[  39  -43 -200 -199  -66 -182  207  -85  222 -182  -99 -241 -113  -26
  220  120 -191 -127  135 -297 -222   26 -146  -52   14   10 -153 -150
  -58  -83  -74  101  107  -44  -93  247 -526   64   23   23  -45   93
  -67]  Nev
[ -79   10 -156  280  227  -27  260   42  327  108   95  130  148  164
  301   65  236 -261  220 -127   74 -385 -593  -87  348   69    3   77
   36 -211 -342  168  114  135   10 -481   46  236   18   19   26   -5
  -43]  Nev
[ -24  293  191  308   23  -38 -358 -166  172 -137  123  290  -82 -214
 -122   37  -54   91   10  347  205   -9  -52  -75  -20  -37  135 -124
  129  -21   17 -391 -148  -54  174   -9 -117    8   68 -271   64 -146
  -45]  nati
[ 255   79 -139 -158   84 -140  317  -66  474 -319 -303 -132 -178  -92
  204  336  -90 -106  142 -116  -57  -97 -282 -113  216  359 -293 -322
 -150  -18 -105   -2   88  -23   31  217 -463  -77   25 -101 -323  -68
   95]  buvo
[  95  118 -176   43  198 -201 -199   37   11 -133    8 -311   81   -1
  137   74   51   14   87 -258  -26    0 -355  -44   11   52  103 -122
 -120 -109 -107  -20  -84  190 -215   46 -244  -38  213  -92  -83  -12
   48]  kuruk
[-243    1   28 -203  -87 -214   11  124  121  -51   98  -16 -160  271
 -102   29  -49 -102 -145  259 -143  235   48 -300  188   62 -274 -184
  443  303  132 -348 -123 -308 -269  250 -121 -120 -108  259 -333  366
  249]  Nev
[ -61   58 -213  -83  125  -69 -172 -283  122 -216 -173  101 -153  -64
  214  244  -90   26  194  -79   17   42 -239 -118  195   15  236  351
 -271 -245    1    6 -218  -16   15   71 -403  343 -350 -243  -62   23
   62]  barok
[-175  100 -371  178 -368  -49  115 -226  350   77  -81 -184 -305 -204
   -7  323 -182 -100  222  226   76  -21   82   68    4  -89 -110  -93
  244 -142 -224   86   63  151   55  446   23  281  419 -352 -321  105
   72]  Nev
[ 171  204 -184 -228  -18 -193   20 -206  483 -393   49  114 -216 -129
  100  249  -87    8  -87   64    0  -15  138  -75  223  148   55 -155
 -168 -304  145 -120 -134 -258  227 -116 -396  228  -33 -200 -173 -166
  209]  fav
[ -61   43   12  382  170 -135 -323 -131 -246   61  -97  -24  105  -23
  325  -33   28  195  152  190  100   97   24  137  -84  -35  223  -94
 -206   42   52  -26  141  252  -87  131  298 -163  117 -153  -78 -277
 -153]  nati
[ -30 -143 -197  218  111 -406  -21 -217  -41 -120   22  189  -13  178
  390 -136  -28  -42  129  213  120  -16  -11  220  243 -224  -40   56
 -239   19 -130  254   58 -440  101  332   10  128  218  294 -196  -91
   56]  Nev
[  92  121    7 -148  -89  231  -19 -274 -261  210   51   31   -2  -32
    0 -110   -1  -26  325   69 -147 -114 -269  336 -129  -86  121  224
 -249 -167  -28  457  117  251  -74  259  -37  131  310 -192 -352 -168
  -21]  Nev
[ 215  189   -1 -578 -517  218  128 -149  215  -63  376  -85 -157  -38
 -203  -35 -116  -57 -202   73 -414  311  181  -98   11 -282 -262  116
 -128  167  357 -299 -296 -411    7 -148 -309   72   55 -179 -326  296
  492]  Dak
[ 111  -27   75 -424   16  141   25  210  -38  173  117 -189  105  266
  -51 -181  -96 -234 -233  -36 -345  118 -202   52   29  -76 -261 -168
   22  -26  284 -141  -21  -73 -185  -15  109 -148   19  459 -191  220
  198]  Fonet
[ 131  125 -402 -155  280 -347  -39 -126  353 -208 -121 -231  -20  271
  608  197   27  -34   44   67   63 -118 -136   36  305  274   16 -192
 -179   52  -29  136  202  -61    5   93 -459  101 -213  -21 -291 -127
   35]  buvo
[ -24  245   16  282  111 -150 -269  -95  146  -50   67  -71    6 -117
   44   79   42   72   53   98  130   76 -116  -85  -36   57   13 -250
  127  -84  -40 -207   34  198  -73   49   77  -50  311 -261 -105 -114
  -51]  fav
[  23  -89  261  385  157  148 -123   -8 -704  508  123  376  342  115
  141 -393  -55   47   79 -119   84   76 -326  213    4 -219  124  313
 -314 -101   70  -50  -62  190 -129  -15  474 -130 -113   39  113 -121
 -269]  buvo
[ 271  192  -30  -21  -31 -141   29 -286  384 -451 -270   88 -388 -371
  120  248 -184  149   37  141 -178  165  225 -161   58  528 -123 -278
 -196   -5  140 -102   65  -43  235  346 -492  -41 -279 -417 -240 -231
   51]  Dak
[ 139   46 -421 -403  160 -164   -3 -314  473 -362 -101  316 -171 -188
  179  411 -223  200  -53  173   67  -13 -175  -62  151   39  236  349
 -233 -532  160 -195 -142 -154  581 -288 -705  578 -400 -235 -296 -120
  109]  fav
[ -31   99 -358 -382 -158 -110  201  -15  270 -412  421 -237 -185   63
 -377 -168  140 -238 -104  -19 -398  195   43 -303 -148  -66 -144  -46
  342   -3   -3   49   18 -222 -132  -57 -241  141  137  176  193  205
  172]  barok
[ -44  -31 -318 -615  -96  205   17  202  381  569  284  198 -183  177
  159  211   99  -62 -189  -34   -3 -204 -139   51  292 -243   93  239
  -92 -122  410 -272  -49   61   66 -326  166  452   19  174  138  153
  632]  buvo
[  83    0 -372 -229  204 -175  196 -121  147 -507   58  -71   38   92
 -121  183  -81  -97  -38 -137 -137  -74 -565   15  -85  121 -226  -20
  -51 -219 -154  120   27 -123   40  126 -791   67 -169   24 -158   32
  -70]  fav
[ 116   73  -60  110  -24 -170  158 -184  425 -101  -83  151 -298  -58
  270  164 -134   56  123  246   80   62  -87  -78  274  226 -132   13
 -203 -155   10  -48   81 -133  302  180 -268  173  -93 -478 -188 -139
  154]  buvo
[ 105   74  116  -83   69  -98  152   88  410  149  138  221  -15   51
  214  -27 -135  -37 -155 -142 -113 -154  573 -114  -75   86  -29 -211
  118  -47  277 -218  205  -47  110  307  250 -134  196 -115  340 -140
   50]  Dak
[-138  255  -49  185  224 -186 -250  105  357 -152   79 -143   55 -108
    6   96   80  -84   37 -147  153  -19 -279 -204   42  100    3 -313
  189  -85 -201 -252 -116  182 -105  -70  -27  -29  369 -114  -92  106
   14]  nati
[ -73  126  128  195  225 -232 -248   31  138  -84  -76  -26   40  -12
  116   -2   20   79   68 -187   66    4 -121  -70  -40   54  146 -178
  -56  -80   -3 -102   86  180    9   89  -63 -128  272 -181   67  -73
  -85]  Dak
[-266  -29  318  375 -235 -120 -114 -216 -501  -89   62  213 -122   -7
 -147  -88  154  190  189  283  283   45  305  269 -169 -260 -153  101
 -132  592 -208  272  231  -60 -189  508  131 -240  282 -211  116   26
  -43]  nati
[  -1  -81   14   88  -68 -127 -203 -358 -175 -217   31  389  -50   22
  -30   39 -189  250 -150  226  -37  316  278  -24   -6 -199  150  155
 -160 -321  204 -274 -294 -401  234  -91 -257  121 -635  -15  154 -199
 -143]  barok
[ 150  125  -37  285  143 -234  -83 -125   39 -102  -68 -106  -52   11
  232    3  -80  111  181   70   50   60  -59  -86  -56   78   55 -110
  -88   76 -100   19  270  161  -66  210  -47  -89  190 -217  -10 -226
 -162]  kuruk
[ 126  151 -209 -156  118 -174 -275 -195  285 -134   72 -126 -207    4
  374  222  -63 -187  179  116 -197    2 -350   19  286  141  -26   78
 -278 -129  -46  177 -129  -77  -79  245 -489  185   25 -523 -418   67
  202]  kuruk
[ 102 -120  438  383   63 -230  259 -156 -420  242   81  391   77  116
  148 -340 -229  324  234   96  402  -24 -203  111  -83 -238  131  899
 -186  424 -181  472  457 -147  107  336  170  -38  290 -205  196 -315
 -285]  kuruk
[-325   85 -128 -137   86   10  -99   72  233  -44  331   49  115  270
  -51  -42   94 -138 -275  335  -21  158  -25  -95  299 -161 -283   32
  303 -107  129 -290 -263 -379   -2   -9  108  225  -66  352 -254  358
  121]  barok
[   9  199 -290 -432 -194  364 -409 -371  150 -125  188   98 -206 -275
  -46  422   16    1 -133  148 -254  138  -32  103  102  -71  175  166
 -217 -230  351 -148 -645    3  102 -171 -352  164 -379 -270 -215   14
  558]  Dak
[ -79   63 -169 -464    5   94    7  127  340   35  312  -37   -4  363
   -9 -137   90 -316 -332  -33 -463  297   -7 -147  167  -28 -347 -318
  289   -3  235 -200 -260 -295 -178 -122   52   36 -170  426 -250  409
  336]  kuruk
[-204   87  127  162 -200 -301 -247 -141  -53 -351  -23   32 -103 -151
   50  378  103  169   -5  220  250 -157  464  -24  118    7   32  -90
  -28  484 -156  -98 -198 -263 -280  382 -121 -194   87  -83   17   -8
  104]  Nev
[  71   39 -359   39  350 -168  -64 -208  103 -511  -80   20   19 -121
  120  214   24  219   24 -282  -81   72 -475 -297   -6  253  211  245
  -29 -138  -78  -68    2  101  142 -224 -706  105 -578  -35   74 -137
 -397]  Fonet
[ 124   66 -228  -52 -152 -287   95 -246   94 -119  282 -132  -99   94
  315 -267  -60  -99  -37  205 -439  349  251   90   11  -13 -259 -258
  -61 -221  173  228  284 -275   24  192 -310  152  -62 -362 -137    0
 -202]  Fonet
[ 170   -8  146  448  -26 -264   54 -378  169 -140   23  403   30 -364
   79  285 -315  315   15  122  428 -308   55  102   -3 -194  171  603
  -19 -302  -38  -81   72 -311  526   90  -50  330  148 -320  254 -422
 -168]  Dak
[ 351 -124 -227 -212   97 -140  308 -132  231  -24 -189 -103  -89   54
  244   17 -320   71   69 -564 -284   58 -221   99 -193   80  -75    9
 -461 -376  -30  325  183   23  156  179 -651   66 -104    5   83 -149
  138]  kuruk
[ 215  117  -99  -32  138 -180  159 -222  409 -314  -88  -62  -93  -57
  162   23 -268   -6   80  -33  -54  154 -382  -86   93  170 -277 -162
  -77 -125 -116  -38   48 -196  195  132 -574   56  -45  -31 -413  -48
  -40]  Fonet
[  -4  -71  138  419  285 -324  112 -199 -232  -87   69  190  397  272
  414   -6  -72   -1  105   89  306 -179 -464  141  210 -350  159  766
  187  153 -262  341   39 -374   77 -119 -337  140 -204   56   35  -27
 -373]  kuruk
[  17  -77 -498 -168  -15  -22  177 -204  140 -227  163   84    6    4
  139  223   66  180   20 -358  -80 -112 -474   -7   92 -316  210  475
 -270 -452   84  -10 -168  -68  209 -221 -609  462 -226   15  336  -71
  183]  Fonet
[-322   72   99  187  -66   65  -45 -111   37   32  263  285  -35 -112
 -212   92   56 -104   54   58  205  -54 -191  114   63 -193 -113  279
  148 -337  -93  170 -197 -187  -19  143  191  265  380 -223 -185   89
   75]  nati
[-165   27 -118  -27   57 -269  -52 -192  160 -218   -5 -141   43   25
  612   12 -173 -132   42  -21 -298  244  350 -179   79  -23  127  -45
   77   47  311 -100  -21 -229 -150  159 -167  -98 -179   26   34  176
   47]  fav
[-361 -163   48  -16 -205  266 -374  180 -312  510  289   52 -103  -35
  -72  -83  144   30 -161  259 -195   24  336  337 -222 -480   26 -186
 -197 -119  474 -346   49  371 -127   76  583 -112  283  -96  344  116
  406]  barok
[ 119 -204 -130 -115   10 -152  298 -318 -112   46 -298  181   23  124
  463  -55 -238   74  148  -92  -88  120  -76  188  102   40  105  318
 -327 -277  122  231   78 -194  178  208 -175  116 -422  211 -181  -99
    8]  Fonet
[  83  156 -228  213  -70 -255   69 -178   45 -739   95 -142  -44 -178
   74  205  138   87   34   -8  -58  -56 -415  -98  180   38 -185    2
    2  137 -351  149  -56 -177  -92  198 -795  134 -101 -263  -80   78
 -264]  Dak
[-149  117  197   53 -114 -130   -4 -315   37 -186  317  762  -71 -170
 -254 -140   28  266  -98  -10  269  172  177 -105  229 -253  113  175
  272 -309  195 -303 -270 -461  275 -172  187  415   85  138   72   69
  -55]  Nev
[ 130  -90 -356 -198  166  164 -101   39 -191  -53   30 -184   75   17
  -23  132   15  -59  -67 -331 -299  126 -600    2   33    4   32  170
 -369 -261  151  -36 -314  168 -174 -251 -242   61 -355  180   64  149
  337]  buvo
[-228  -37  -14 -268  -54 -186  195  134  342  -89  -43 -104   80  124
  197  150   97   20 -217   56 -202   41  473 -352  155  242  -61  -24
  417  166  294 -389  -47 -214  -73   13  199  -26 -281  409   52  141
  235]  Fonet
[  96   -2 -178 -255   -8 -156    4 -325  175  -73  161   92 -177    9
  132  -43  -34   85   43  353 -340  112  221   27  -73   28  204  454
   -1 -149  208  101  119 -127  288  122 -213  206 -215 -181  -52 -120
  148]  Fonet
[  52  -47 -114  119  305   -3   79 -219 -167 -242 -164  325   66  113
  179  202  -40  164  207 -162   26  -69 -268    2   38  105  398  482
 -259 -160  -11  243 -100  -33  115  -15 -334   15 -435   79    0 -298
 -146]  nati
[-256  179  -27 -388 -108  136 -128  -31  377   39  196  -39   69   10
   26  -56  220  -51 -312   24 -254  206  503 -199   95  -12  -84 -269
  405   36  380 -470 -285 -139 -110 -131  306  -11 -128  280  -41  348
  263]  barok
[-154  -66   69  333  -18 -186 -159 -280  -97 -102 -244  -59   10   45
  685  205 -142  120  134  256 -100   43  286  164  129  -74  219   86
 -190   78  147   68  -23 -130  -85  334   -1 -139 -193  -69 -222 -191
   39]  kuruk
[-240  -39 -243   31   76 -157  185 -246  291 -222  281  402   69  101
  255  133 -134  -73  -39  -85   90  105 -252  -63  144 -517  -54  371
  237 -118   83 -144  -88 -488  228 -244 -235  377    3  269  -97  251
   25]  Dak
[  38   10 -266 -312  241  101  -32   27  148 -379  240   99  -57  -22
 -304   37  267   25  -86 -113 -313   87 -114  -43  -39  178  162  -74
 -143 -482  110  153 -216   17  170 -321 -104  149  -44 -148  -58 -136
  -30]  Nev
[ -98  117  203  327  121  -24  154  -15  397 -189  -47  434 -181 -294
  -22  217   25  252  115  262  350 -311    1 -127  256  330  -27   69
  -13  -27 -126 -118  114  -20  343  -60  -94  334  -30 -562 -110 -328
 -167]  kuruk
[-205   42   35  -33  -93  -46 -118  -23   85   27  175   82  -54  181
   17 -169  157  -87 -238  417 -266  208  588  -51   84   63 -221 -234
  399  301  281 -249 -110 -344  -79  312  346 -127 -117  256 -247   89
  174]  kuruk
[-300  115 -345 -554   12  179  -79  -63  505 -265  357  253 -241  -32
  -61   39  127  -36  -21 -125 -106   80 -117 -165  180 -184  155   27
 -142 -310  143 -213 -246  -89  210 -260 -332  315   19 -192  -43  271
   32]  nati
[-305  113 -141   40   42  234 -355 -186  -96 -285   45  153   72 -113
  183  105  205  -17   23 -145 -129  -90  338   46   60  -69  495  131
 -164  -13  -32  144 -480   12 -173 -100   25   55 -385   44  127   64
  -72]  nati
[ 273  -88 -186    8  231 -303  128 -228  402 -117 -354   -5 -155   39
  407  181 -410   93   40  -59 -118  152 -214    0   51  228 -223 -206
 -172 -342   77  -96  186 -122  311  285 -560   30 -292    8 -356 -227
    9]  nati
[  56  -31 -118   22   49 -182   -2 -108   56   74  -25  -74 -106  116
  211   62 -136  -70  152  139  -86   51 -438  176   67  -19 -243 -185
 -126  -17  -23  -67  226   28  -40  139 -359    4   -4  -68 -382   -4
   39]  nati
[  97   58 -220 -222 -183  -67  233 -350  344  149  -75  -65 -285   13
  320   44 -188   18  242  146 -224  199   75   74   43   12  -97 -177
  -48 -166  175  101  344   51   84  280 -158   55  151 -215 -379  -95
   49]  Dak
[ 164  246  158   95  143 -269 -106  -53  325 -278  -21 -130 -121 -185
  102   94 -252  -37  105  -48 -125   29  -39 -199   70  340 -109 -402
  -46  100  -82 -187   35  -14 -157  190 -353 -221  165 -323 -330  -55
  -81]  Fonet
[ 552   45   -8  -56  -14  -89  185 -317   43  -55 -157  -92 -222  -20
  290  -10 -313   77  129  -16 -271  176 -236   81  -12  217 -257  -47
 -405    7  108  189  322   25  112  297 -477 -137 -131 -312 -361 -338
   32]  Fonet
[ 311  -77 -135 -473  282  564 -195  375 -310  419 -184 -365  139  273
  -39  106  229 -116 -106 -328 -216 -370 -603  338   75  269  170  102
 -720 -322  133  400  -97  802 -155 -275  331 -131  -81  205  -55 -170
  609]  barok
[ -24  122   62  -99  -59  158  -83 -175  100  115  117  101  -16   45
   30  -11   96   70 -282  164 -219  368  237   82   50  -69 -266  -68
   89 -172  345 -215 -145  -84   68   22  128   46 -265  156 -170   36
  156]  buvo
[ 181  -85 -250  275  137  -76  179 -224 -119 -284  -20  170  -50 -136
 -103   -5 -214  186   90    4 -202  165 -303  -36 -100  250  -45   87
 -282 -247 -123  136   46   -5   92  -48 -357  193 -505 -147   78 -216
 -181]  kuruk
[-237  104    4  405 -306 -100 -200  -34 -167 -126   40  -98 -190 -394
 -292  -43  289   30  200  362   87  122  309   26 -217  105 -145 -455
   -8  367 -360 -154   10  179 -244  157  183 -108  223 -333  -31   41
  -67]  barok
[  93   57 -178   31  130  239 -119  -51 -191   40   17 -108   -8   57
 -239   92  -72   39   41  -50 -135  -48 -406  156 -236   59    9  -90
 -250 -228  -84  232   18  337 -153   21 -321  -15 -182 -207  -20 -272
  -95]  barok
[ -28  -40 -216  166   23 -171 -209 -157  -65   89  244 -225    4   94
  360 -194  -66  -63   78  414 -377  163  161  212  -89 -160   29 -151
  -49 -234  225   60  262  -55  -40  159  155   60  198 -129 -180  -95
  -67]  kuruk
[ 304   37 -353 -362  152 -186  147   39  190 -298  -98 -300   84  -22
  -88  -45   99 -191  106 -416    7 -131 -470  -77  -86  225   48  -62
 -177 -111 -423  490  131   99   50 -351 -485   95  131   -8   92   90
 -137]  kuruk
[ 312  100 -229 -186 -192  -82  130 -179  287 -227 -222 -248 -162 -162
  331  402 -289  -71  -90  216 -186  172 -100  -25  149  215 -323 -334
 -135  -46  146 -264  -44 -111   40  123 -564   15 -389 -180 -414    5
   66]  Nev
[  72   -6  -20   86 -270  -84  154 -425  168 -154 -270  324 -399 -214
  413   66 -226  322   43  329 -178  359  670    1  136  192  -41 -360
  -43  125  330 -183  148 -267  251  286 -215  -10 -527 -178 -329 -197
 -170]  barok
[  59    7 -155 -316 -160  150 -258  -79 -112  421  -30 -338  211  -12
  280  165   63 -122   85 -106  -66 -235 -117   71   34  -88  303  346
 -150 -204  220  -93 -233  181 -157  -72  102   -7   42 -158   47  113
  346]  kuruk
[ 180 -126 -263   24 -269 -115  573 -505  277 -113  368  244 -129  -91
   65 -198 -392  110   -3  374 -367  291  551  -77 -359 -287 -285  421
  394 -174   98  253  366 -660  397  100 -131  530  -72  -37  -61 -169
 -134]  kuruk
[ 119   46    1 -292  -94 -315  152   71  336 -150   97 -158 -123  128
  207    1 -122 -189   -9 -200 -231    4 -279 -150  290  105 -292 -240
  -24  107   99  -75  117 -287  -71  144 -496  -49  163   92  -77  154
  168]  Fonet
[ 234  182  -76  -46 -234  -28   79 -445  235 -102 -226   50 -267 -268
  302  290 -263   17  106  114  -77  114  152  116  103  253 -150  -98
 -144 -224   64  104  -14   35  148  366 -391  184 -318 -544 -246  -27
  133]  Fonet
[ 183  -68 -242  460   99  -82  174 -387 -151 -319 -309  241  -50 -185
   29  154 -178  246   94  310   23  204   15  113  -35  253   28   25
 -272 -243 -132  -28 -143 -120  210   -9 -357  126 -808  -97 -186 -308
 -159]  kuruk
